Below is a small trained network, with its code and all its weights. Each question gives an input and a target symbol and asks what happens when units are switched off, that is, made to give their printed mean instead of their output.

import numpy as np


def w(rows, s, z=0):
    codes = np.array(rows[::2]) - 128.0
    scale = np.full(codes.shape[1], s)
    scale[-1] = z or s
    return codes * scale


def norm(h):
    return h / np.sqrt((h * h).mean(-1, keepdims=True) + 1e-5)


def f(y):
    return np.maximum(y, 0)


def softmax(a):
    e = np.exp(a - a.max(-1, keepdims=True))
    return e / e.sum(-1, keepdims=True)


def log_softmax(a):
    a = a - a.max(-1, keepdims=True)
    return a - np.log(np.exp(a).sum(-1, keepdims=True))


def net(x, mask):
    ids = ['αβδεζηλμξστφψω'.index(c) for c in x.split()]
    T = len(ids)
    res = E[ids] + P[:T]
    u = 0
    for l in range(2):
        r = norm(res)
        for j in range(2):
            rows = slice(2 * j, 2 * j + 2)
            q, k, v = (r @ M[l][rows].T for M in (Q, K, V))
            z = softmax(np.where(np.tri(T) > 0, q @ k.T / 2**0.5, -1e9)) @ v
            o = O[l][rows]
            res = res + np.where(mask[u + j], z, o[:, -1]) @ o[:, :-1]
        u += 2
        y = f(norm(res) @ A[l][:, :-1].T + A[l][:, -1])
        res = res + np.where(mask[u : u + 8], y, B[l][:, -1]) @ B[l][:, :-1]
        u += 8
    return log_softmax(norm(res)[-1] @ U[:, :-1].T + U[:, -1])


Q, K, V, O, A, B = {}, {}, {}, {}, {}, {}
E = w([
[160,111,163,129,58,137,76,155,161,240,118,167],'α',
[118,126,121,153,100,170,41,173,151,213,63,193],'β',
[172,170,141,128,79,89,71,152,173,192,144,232],'δ',
[36,156,109,112,115,154,108,77,154,165,151,113],'ε',
[71,114,136,93,115,170,100,66,196,119,164,147],'ζ',
[49,151,147,122,95,162,108,21,147,127,150,174],'η',
[94,66,117,98,87,190,142,50,136,140,164,200],'λ',
[42,162,131,114,47,122,180,52,121,115,137,179],'μ',
[115,146,209,211,86,187,103,145,48,189,117,131],'ξ',
[133,105,236,159,177,113,106,111,61,188,199,101],'σ',
[113,139,168,94,47,176,189,76,131,78,146,96],'τ',
[26,124,50,95,148,141,175,166,97,92,189,178],'φ',
[151,162,201,176,138,122,122,212,131,81,254,156],'ψ',
[110,80,202,49,184,104,76,164,87,97,110,125],'ω',
],0.0063)
P = w([
[89,50,162,130,123,137,252,82,209,163,91,218],'0',
[3,60,166,186,62,76,151,92,207,140,131,151],'1',
[101,147,161,119,166,150,205,120,165,185,109,171],'2',
[42,83,157,153,48,89,113,119,160,118,150,120],'3',
[124,186,171,85,155,206,145,132,127,164,139,168],'4',
[74,101,136,133,40,97,76,141,119,103,172,90],'5',
[161,196,158,83,134,209,119,154,74,146,134,143],'6',
[116,120,117,129,50,107,55,157,68,84,167,86],'7',
[181,232,160,53,119,201,80,173,35,144,149,121],'8',
],0.0064)
Q[0] = w([
[97,42,69,120,32,66,50,92,134,125,99,75],'0.h1',
[113,50,73,154,220,66,203,158,122,136,98,78],'0.h1',
[162,197,221,91,248,226,185,115,105,182,107,152],'0.h2',
[20,174,194,16,50,174,107,157,98,136,239,184],'0.h2',
],0.016)
K[0] = w([
[168,164,110,190,32,164,101,127,169,228,89,130],'0.h1',
[78,82,162,135,130,104,194,73,250,143,84,135],'0.h1',
[118,156,117,73,97,190,206,79,82,48,151,81],'0.h2',
[233,157,178,128,126,127,67,196,27,83,129,85],'0.h2',
],0.021)
V[0] = w([
[154,98,227,45,179,71,71,74,128,118,54,97],'0.h1',
[45,114,118,68,163,118,139,241,100,54,108,184],'0.h1',
[98,32,209,143,203,162,141,120,37,123,158,84],'0.h2',
[199,193,146,208,103,118,190,140,143,67,249,141],'0.h2',
],0.015)
O[0] = w([
[195,116,57,81,138,141,114,58,172,128,208,73,43],'0.h1',
[79,53,126,102,189,220,133,167,108,143,72,81,183],'0.h1',
[114,115,182,45,115,151,137,145,114,253,182,62,255],'0.h2',
[100,115,130,237,93,188,233,96,206,146,179,144,159],'0.h2',
],0.0059,0.0069)
A[0] = w([
[178,143,113,33,184,148,130,114,130,118,64,146,102],'0.n1',
[237,178,118,69,198,214,164,141,146,114,86,195,199],'0.n2',
[105,210,170,121,157,175,126,48,120,154,111,158,139],'0.n3',
[10,130,77,148,123,134,95,99,94,84,139,120,112],'0.n4',
[149,192,107,164,158,194,206,82,163,176,130,166,39],'0.n5',
[80,118,166,177,56,118,87,70,127,91,172,116,145],'0.n6',
[93,125,136,98,104,145,93,165,111,168,182,159,72],'0.n7',
[148,138,133,184,116,75,57,138,122,89,143,118,4],'0.n8',
],0.013,0.0015)
B[0] = w([
[128,160,86,178,195,156,122,137,157,65,157,108,200],'0.n1',
[81,58,82,151,95,141,84,116,215,246,117,170,169],'0.n2',
[111,183,127,155,110,157,148,100,134,144,62,123,229],'0.n3',
[193,115,138,156,76,126,183,179,160,125,89,65,203],'0.n4',
[150,173,166,38,172,69,54,148,130,103,136,122,251],'0.n5',
[78,76,88,156,145,156,80,82,113,94,103,124,252],'0.n6',
[120,168,74,141,62,122,127,133,125,114,156,173,254],'0.n7',
[163,168,101,164,159,111,177,92,148,142,142,114,198],'0.n8',
],0.012,0.0082)
Q[1] = w([
[74,78,55,135,59,112,55,160,166,69,119,65],'1.h1',
[150,84,169,163,116,59,137,155,90,84,122,88],'1.h1',
[163,182,50,180,116,125,98,56,183,131,139,183],'1.h2',
[139,9,40,154,95,42,138,134,7,148,157,104],'1.h2',
],0.019)
K[1] = w([
[170,103,45,156,123,56,148,68,63,168,40,151],'1.h1',
[126,98,120,134,201,8,162,111,175,154,116,137],'1.h1',
[195,149,97,150,67,121,184,38,123,80,165,59],'1.h2',
[185,126,25,74,221,71,106,144,174,164,5,127],'1.h2',
],0.019)
V[1] = w([
[92,130,184,79,90,187,151,127,154,41,111,115],'1.h1',
[81,133,235,241,136,39,115,227,202,93,254,176],'1.h1',
[52,139,158,152,125,102,152,133,97,135,206,61],'1.h2',
[111,116,31,51,126,85,134,145,93,169,86,199],'1.h2',
],0.0085)
O[1] = w([
[151,166,171,198,160,84,41,158,125,204,143,163,164],'1.h1',
[225,162,178,197,106,241,195,152,64,17,252,214,189],'1.h1',
[164,171,142,147,188,51,162,89,208,175,126,136,163],'1.h2',
[97,107,108,52,42,205,188,109,30,142,122,71,3],'1.h2',
],0.0032)
A[1] = w([
[141,146,207,6,146,36,58,137,83,93,138,149,56],'1.n1',
[145,59,114,170,123,128,154,115,207,126,175,91,94],'1.n2',
[176,144,137,94,75,127,120,104,142,119,36,154,104],'1.n3',
[176,181,187,83,111,167,165,128,145,205,165,149,136],'1.n4',
[161,20,86,146,104,123,109,134,129,106,125,154,110],'1.n5',
[218,170,77,87,166,171,121,138,165,140,115,173,82],'1.n6',
[221,174,181,69,227,196,174,125,135,208,161,156,149],'1.n7',
[238,151,121,92,125,86,184,32,100,160,132,108,4],'1.n8',
],0.016,0.0038)
B[1] = w([
[169,200,220,87,69,207,103,106,138,106,51,144,235],'1.n1',
[110,140,136,91,127,173,99,174,134,135,182,125,197],'1.n2',
[174,118,116,130,141,134,108,142,124,176,186,123,212],'1.n3',
[132,110,148,170,204,116,185,58,95,119,159,66,254],'1.n4',
[131,135,161,76,174,104,166,102,96,118,109,175,178],'1.n5',
[91,94,190,132,72,78,125,132,102,140,144,81,201],'1.n6',
[154,123,8,115,102,127,98,187,136,51,82,222,232],'1.n7',
[90,136,130,73,121,102,210,138,218,150,58,128,164],'1.n8',
],0.016,0.0096)
U = w([
[115,89,176,77,41,82,208,217,126,123,173,146,24],'α',
[34,66,156,104,179,80,80,60,97,81,92,130,42],'β',
[139,77,159,90,128,57,127,119,81,180,153,235,179],'δ',
[122,148,149,173,108,36,94,176,100,76,125,23,155],'ε',
[58,140,192,145,143,156,92,168,225,129,224,106,54],'ζ',
[134,107,74,199,134,148,66,50,179,172,81,83,60],'η',
[59,154,69,168,1,122,120,109,99,156,149,171,100],'λ',
[219,127,101,183,98,137,122,183,159,234,149,122,156],'μ',
[123,135,142,138,173,153,166,57,45,178,207,54,254],'ξ',
[107,155,78,63,128,86,231,92,194,124,81,109,76],'σ',
[169,192,192,67,96,179,93,108,107,117,92,124,233],'τ',
[91,55,142,162,149,191,189,180,85,173,25,122,147],'φ',
[157,155,95,209,161,161,162,127,121,40,143,200,150],'ψ',
[146,94,42,21,173,155,67,169,110,124,177,118,162],'ω',
],0.0064,0.0017)

Each question gives the input, a string of symbols that net reads in full, and the target symbol t.
The units are the heads (2 rows each of Q, K, V and O) and the neurons (one row each of A and B). Each row of codes is followed by its name. A weight is (code - 128) times the scale printed after its matrix; where a second scale follows, it is the last column's (O, A, B and U).
mask holds one flag per unit, layer by layer, with each layer's heads first. A switched-off unit (its flag False) gives its mean, the last column of its rows in O or B, instead of its output. The means were averaged over made-up inputs and are rounded, as every weight is.
A unit's drop is (log p(t) with every unit on - log p(t) with that unit switched off) / (log p(t) with every unit on - log p(t) with every unit switched off).
The circuit of an input: a set's keep is (log p(t) with only the set's units on - log p(t) with every unit switched off) / (log p(t) with every unit on - log p(t) with every unit switched off). Starting from the 12 units with the biggest drops (on a tie, the unit counted first), units are removed one at a time, each time the one whose removal leaves the highest keep (on an exact tie, the one counted first), for as long as the keep stays at least 0.8.
circuit, biggest first: the units of the circuit, biggest drop first
top k neurons: the k neurons with the biggest drops, biggest first
k most important neurons of layer l: the k neurons of layer l with the biggest drops, biggest first
input φ τ φ σ β μ ξ η α, target ξ: circuit, biggest first -> (1.n4)
input η η τ ξ ψ δ σ, target ψ: 2 most important neurons of layer 1 -> (1.n7, 1.n4)
input μ ζ ε σ δ ψ ξ, target ψ: circuit, biggest first -> (0.n6, 1.n7, 1.n4)
input τ δ δ β ξ, target ξ: circuit, biggest first -> (1.n4, 0.h2)
input ω δ α μ η τ ω ψ ε, target ω: circuit, biggest first -> (0.h1, 1.n7)
input λ λ ε τ τ μ σ λ ζ, target σ: circuit, biggest first -> (0.h1, 1.n8)
input ξ σ η σ, target ξ: circuit, biggest first -> (0.h2, 1.n4)
input μ ξ ε, target ξ: top 2 neurons -> (0.n6, 1.n4)
input λ η ε ψ ψ, target ψ: top 3 neurons -> (1.n7, 0.n5, 1.n4)
input β σ η ω φ, target ω: circuit, biggest first -> (0.h1, 0.h2)
input ε ψ σ σ τ τ λ τ, target ξ: top 2 neurons -> (0.n5, 1.n4)
input ω ε μ ω σ δ ξ μ, target λ: 2 most important neurons of layer 1 -> (1.n4, 1.n1)
input β σ η, target σ: circuit, biggest first -> (1.n8, 0.h1)
input ζ ε δ λ φ η, target ψ: most important neuron of layer 0 -> (0.n4)
input φ ε ω λ τ η η ψ φ, target ψ: top 2 neurons -> (1.n7, 0.n5)
input μ η μ, target μ: top 2 neurons -> (1.n3, 0.n4)
input δ δ ψ ψ α μ, target σ: circuit, biggest first -> (0.n8, 0.h2, 0.h1, 1.n8)
input δ α ξ, target ξ: circuit, biggest first -> (0.h2, 1.n4)
input η τ β δ τ ξ λ η, target λ: 2 most important neurons of layer 1 -> (1.n4, 1.n1)
input η μ τ ψ α η σ β, target ε: most important neuron of layer 1 -> (1.n6)
input ξ ξ ψ ω μ δ σ α, target σ: top 3 neurons -> (0.n8, 1.n8, 0.n6)
input λ λ σ β η, target σ: circuit, biggest first -> (0.h1, 1.n8)
input λ δ α ψ ψ δ ζ ψ β, target ψ: circuit, biggest first -> (0.h2, 1.n7, 1.n4, 0.n5)
input λ φ τ φ η ε, target μ: 3 most important neurons of layer 0 -> (0.n4, 0.n8, 0.n1)
input τ δ λ α ε λ β ψ, target ζ: 2 most important neurons of layer 0 -> (0.n6, 0.n5)
input τ δ τ φ η β λ, target λ: top 2 neurons -> (0.n7, 0.n5)
input τ δ α τ δ ε λ α φ, target φ: circuit, biggest first -> (0.h1)
input λ α β δ ζ α ζ ξ ζ, target ξ: top 2 neurons -> (1.n4, 0.n7)
input λ α φ β, target ε: top 3 neurons -> (0.n1, 0.n5, 0.n8)
input φ λ ε η, target η: 4 most important neurons of layer 1 -> (1.n7, 1.n4, 1.n1, 1.n3)
